Below are the code and all the weights of a small trained network. Each question names an input and a class and asks about switching units off, where a switched-off unit gives its printed mean instead of its output.

import numpy as np


def w(rows, s, z=0):
    codes = np.array(rows[::2]) - 128.0
    scale = np.full(codes.shape[1], s)
    scale[-1] = z or s
    return codes * scale


def f(y):
    return y / 2 * (1 + np.tanh(0.7978845608 * (y + 0.044715 * y**3)))


def log_softmax(a):
    a = a - a.max(-1, keepdims=True)
    return a - np.log(np.exp(a).sum(-1, keepdims=True))


def net(x, mask):
    res = np.array(x, float).reshape(1, 6) / 4 @ E
    y = f(res @ A[0][:, :-1].T + A[0][:, -1])
    res = res + np.where(mask, y, B[0][:, -1]) @ B[0][:, :-1]
    return log_softmax(res[-1] @ U[:, :-1].T + U[:, -1])


A, B = {}, {}
E = w([
[176,117,90,129,198,89,97,157,153,214,141,113],'x0',
[55,216,178,164,173,147,62,157,146,113,253,209],'x1',
[158,124,143,79,75,133,107,146,153,159,133,168],'x2',
[206,66,51,235,133,85,132,169,212,104,167,142],'x3',
[208,122,174,132,233,131,77,100,76,58,98,94],'x4',
[165,131,130,156,124,132,127,93,204,126,122,178],'x5',
],0.0056)
A[0] = w([
[114,251,140,181,126,117,76,179,116,124,244,155,6],'neuron 0',
[28,161,158,112,2,76,161,127,188,164,144,173,90],'neuron 1',
[175,123,158,146,135,121,59,84,110,46,89,68,44],'neuron 2',
[50,184,152,113,145,110,76,120,104,159,113,168,10],'neuron 3',
[147,78,101,112,113,128,176,151,100,164,54,97,26],'neuron 4',
[161,25,41,185,121,105,160,186,177,52,190,173,201],'neuron 5',
],0.0055,0.0022)
B[0] = w([
[172,11,146,141,29,67,85,64,126,135,151,78,214],'neuron 0',
[69,187,131,100,106,96,143,146,100,122,83,130,212],'neuron 1',
[82,134,184,95,73,132,96,180,143,150,82,74,167],'neuron 2',
[135,95,47,119,110,108,167,131,93,183,130,141,150],'neuron 3',
[91,128,149,213,74,111,111,1,171,130,161,111,166],'neuron 4',
[97,110,158,60,153,148,175,145,66,153,68,193,253],'neuron 5',
],0.0086,0.004)
U = w([
[66,150,132,186,190,131,99,151,177,200,95,136,252],'0',
[103,121,131,96,221,118,156,168,54,200,87,217,124],'1',
[63,202,138,151,171,88,92,252,197,161,42,97,156],'2',
[181,64,39,229,13,66,30,33,173,126,152,54,4],'3',
],0.0041,0.0022)

Each question gives the input, the list of numbers given to net, and the class t.
The units are the neurons (one row each of A and B). Each row of codes is followed by its name. A weight is (code - 128) times the scale printed after its matrix; where a second scale follows, it is the last column's (A, B and U).
mask holds one flag per neuron, in row order. A switched-off neuron (its flag False) gives its mean, the last column of its row in B, instead of its output. The means were averaged over made-up inputs and are rounded, as every weight is.
A unit's drop is (log p(t) with every unit on - log p(t) with that unit switched off) / (log p(t) with every unit on - log p(t) with every unit switched off).
The circuit of an input: a set's keep is (log p(t) with only the set's units on - log p(t) with every unit switched off) / (log p(t) with every unit on - log p(t) with every unit switched off). Starting from all 6 units, units are removed one at a time, each time the one whose removal leaves the highest keep (on an exact tie, the one counted first), for as long as the keep stays at least 0.8.
circuit, biggest first: the units of the circuit, biggest drop first
top k neurons: the k neurons with the biggest drops, biggest first
drop when u is switched off: that unit's drop, to one decimal
input [3,-3,-7,8,1,2], class 1: circuit, biggest first	(neuron 5)
input [8,-8,-6,-4,5,0], class 3: top 2 neurons	(neuron 4; neuron 5)
input [-5,2,-1,8,4,-1], class 1: top 2 neurons	(neuron 5; neuron 4)
input [7,5,3,-3,4,3], class 3: circuit, biggest first	(neuron 0; neuron 5)
input [-2,6,-5,1,1,0], class 3: top 2 neurons	(neuron 0; neuron 5)
input [7,6,-3,-5,1,4], class 3: circuit, biggest first	(neuron 0; neuron 5)
input [3,6,4,8,-3,2], class 1: top 2 neurons	(neuron 5; neuron 4)
input [6,-8,-1,-3,-2,-6], class 3: top 2 neurons	(neuron 4; neuron 5)
input [8,-6,-6,8,-2,-2], class 1: top 2 neurons	(neuron 5; neuron 0)
input [8,8,-6,-3,-6,-3], class 3: top 2 neurons	(neuron 0; neuron 5)
input [-6,8,-5,4,1,-5], class 3: drop when neuron 0 is switched off	1.1
input [-7,0,-3,7,4,-1], class 1: drop when neuron 2 is switched off	-0.1
input [6,8,-3,-4,-1,2], class 3: drop when neuron 0 is switched off	0.7
